array([114, 140, 143, 125, 106, 127, 127]) ==> 143
array([154, 131, 114, 124, 126, 133, 143]) ==> 114
array([116, 111, 152, 144, 134, 126, 140]) ==> 152
array([107, 140, 148, 151, 128, 123, 141]) ==> 148
array([111, 143, 112, 139, 146, 109, 150]) ==> 112
array([152, 124, 119, 130, 119, 115, 102]) ==> 119
array([129, 138, 128, 140, 155, 131, 142]) ==> 128
array([108, 134, 111, 125, 138, 151, 133]) ==> 111
---
[[100 149 140  99]
 [ 99 109 156 107]]	107

[[151 133 135 134 125]
 [116 131 133 126 140]
 [130 131 126 126 129]]	129

[126 142  98 153 150 133 142]	142

[142 116 152 133 121]	121

[105 151 148 152 111 114]	114

[[114 138 119 114 108 103 153]
 [113 144 109 126 110 152 125]]	125

[109 127 152 126]	126

[153 118 152 123 143 129 100]	100

[156 151 111 116 116 154]	154
---
array([140, 105, 106, 138, 108, 106, 104]) ⇒ 106
array([106, 107, 141, 111, 145]) ⇒ 141
array([116, 146, 152, 112, 131]) ⇒ 152
array([157, 137, 100, 122, 124, 149, 156]) ⇒ 100
array([106, 149, 104, 109, 112]) ⇒ 104
array([126, 129, 153, 139, 114, 134, 139]) ⇒ 153
---
Input: [121 154 144 142]
Output: 142, 121

Input:
[[140 139 147 119 117 136 129]
 [145 149 153 111 121 144 152]
 [151 145 143 115 114 142 137]]
Output: 129, 151

Input: [134 134 129 151 150 154]
Output: 154, 134

Input:
[[108 147 109 151 111 146]
 [110 140 115 126 122 139]
 [116 146 115 133 127 144]]
Output: 146, 116

Input: [147 127 132 134 152]
Output: 152, 147

Input:
[[130 115 142 139 139]
 [136 111 142 141 143]
 [131 146 102 115 114]]
Output: 139, 131

Input:
[[132 140 107 137 123]
 [131 128 109 131 104]
 [130 116 144 141 126]]
Output: 123, 130

Input:
[[150 147 110 130 143 108 117]
 [145 144 114 127 141 112 118]]
Output: 117, 145

Input: [126 110 105 106]
Output: 106, 126
---
[[131 140 137 134 122 129 139]
 [150 116 119 113 148 138 113]
 [135 126 133 130 131 134 115]] ==> 129

[[125 135 153 101 141]
 [153 105 144 136 101]
 [122 147 153 103 134]] ==> 101

[[117  99 134 113 137]
 [137 128 118 114 125]
 [150  98 123 135 130]] ==> 113

[[153 155 109 151 131]
 [104 119 128 145 104]
 [106 104 141 146 102]] ==> 151

[[147 142 110 126 144 111 114]
 [148 147 109 148 135 107 121]
 [108 111 140 140 109 143 143]] ==> 111

[[117 130 119 137 142 117]
 [106 110 111 146 146 112]
 [106 118 121 147 150 100]] ==> 142
---
[[117 121 130 140 111 126 135 135 128 139 126 106 133 137 134 120]
 [135 132 127 129 138 132 148 138 130 120 130 138 117 139 131 128]
 [129 127 134 116 151 146 131 134 127 104 133 144 110 127 129 136]
 [126 134 126 134 114 111 113 141 140 133 132 114 144 123 138 131]
 [120 120 130 117 150 137 116 124 118 116 132 152 108 124 131 148]] ⇒ 117

[[143 120 150 116 133 125 133 122 113 121 130]
 [129 128 122 129 133 130 139 130 129 138 120]
 [127 125 130 129 136 145 125 113 137 127 157]
 [133 123 135 148 134 145 134 130 138 127 144]
 [124 129 119 118 127 110 122 116 143 114 139]] ⇒ 143

[[128 128 126 137 116 145]
 [127 118 138 130 125 128]
 [127 135 119 125 124 134]
 [127 119 120 122 131 130]
 [129 133 119 134 125 137]
 [118 116 146 146 131 148]
 [137 141 133 128 130 122]
 [113 123 132 150 123 136]
 [132 130 125 114 133 129]
 [132 123 125 122 126 139]
 [125 126 119 131 135 133]
 [129 128 120 128 117 133]] ⇒ 128

[[146 126 129 135 128 145 129 131 154 136 130]
 [128 127 130 146 150 140 127 129 147 129 137]
 [137 130 126 128 129 137 134 133 137 128 132]
 [139 128 128 143 132 130 129 132 128 128 128]
 [128 128 149 138 129 128 128 126 128 128 128]] ⇒ 146

[[120 131 124 122 134 152 137 126 145]
 [124 125 144 130 111 140 111 107 144]
 [117 139 115 130 110 126 132 124 133]
 [111 122 108 123 131 136 107 113 134]
 [133 137 131 127 115 148 126 111 149]
 [127 133 110 123 141 138 130 132 132]
 [114 152 134 127 135 135 112 123 125]
 [104 138 115 130 112 124 123 130 124]] ⇒ 120

[[135 137 130 132 140 130 128 126 133 127 126 126 133 125]
 [132 135 129 131 136 134 126 127 128 129 123 127 128 127]
 [122 124 127 114 107 140 123 128 127 130 133 124 124 151]
 [122 122 123 126 123 127 127 127 120 125 127 126 125 124]
 [131 130 130 131 132 128 128 128 129 128 129 128 128 127]] ⇒ 135
---
[[114 109 108 145]
 [112 108 106 142]
 [114 113 107 143]]	114

[[121 118 118 135 118 120 138]
 [121 129 140 128 129 117 152]]	128

[[127 135 139 130 133]
 [128 122 141 106 115]]	122

[[128 153 107 156 156 123]
 [145 127 139 122 122 136]]	139

[[137 122 106 120 120 130 122]
 [122 135 155 135 136 131 128]]	135

[[130 132 115 152 140 128 132]
 [133 113 127 126 125 139 136]
 [133 129 130 130 131 118 135]]	130

[126 128 103 143 106 115]	103

[[149 119 118 126 137 120]
 [106 136 138 120 112 146]]	138

[130 114 154 148]	130
---
[127 156 153 151 110] -> 151

[[142 135 134 128 133 140 104]
 [127 129 130 118 122 129 136]] -> 129

[[117 115 121 128 136 139 142]
 [113 125 140 109 121 105 122]] -> 105

[125 149 131 139 115] -> 139

[[133 122 130 126 104 103]
 [140 148 108 152 118 129]
 [133 141 124 119 110 136]] -> 110

[123 124 108  99 147 130] -> 147

[[124 114 130 127 122 144]
 [135 143 129 131 135 106]
 [134 145 129 136 143 101]] -> 143
---
Q: [129 128 112 130 122 149 111]
A: 128
Q: [124 150 148 130 110  99]
A: 150
Q: [135 120 116 104 132 129]
A: 120
Q: [112 143 133 104 121]
A: 143
Q: [130 134 114 153]
A: 134
Q: [135 102 127 139 136]
A: 102
Q: [128 139 100 112 125 127 134]
A: 139
---
[[138 111 117 145 145 102 104]
 [112 137 130 117 110 140 138]
 [142 110 126 142 142 110 114]] out 114

[101 116 148 105 139] out 139

[[150 128 140 113 123]
 [140 135 135 125 109]
 [136 125 132 120 133]] out 133

[[132 132 122 128 143 125 135]
 [150 132 133 145 129 139 139]
 [147 133 132 141 134 136 133]] out 133

[102 138 129 142 140 136] out 136

[[127 119 128 153]
 [139 113 140 144]] out 144

[141 120 120 156 129 130] out 130

[126 149 130 130] out 130

[156 136 129 116 128] out 128

[124 119 127 152 145] out 145
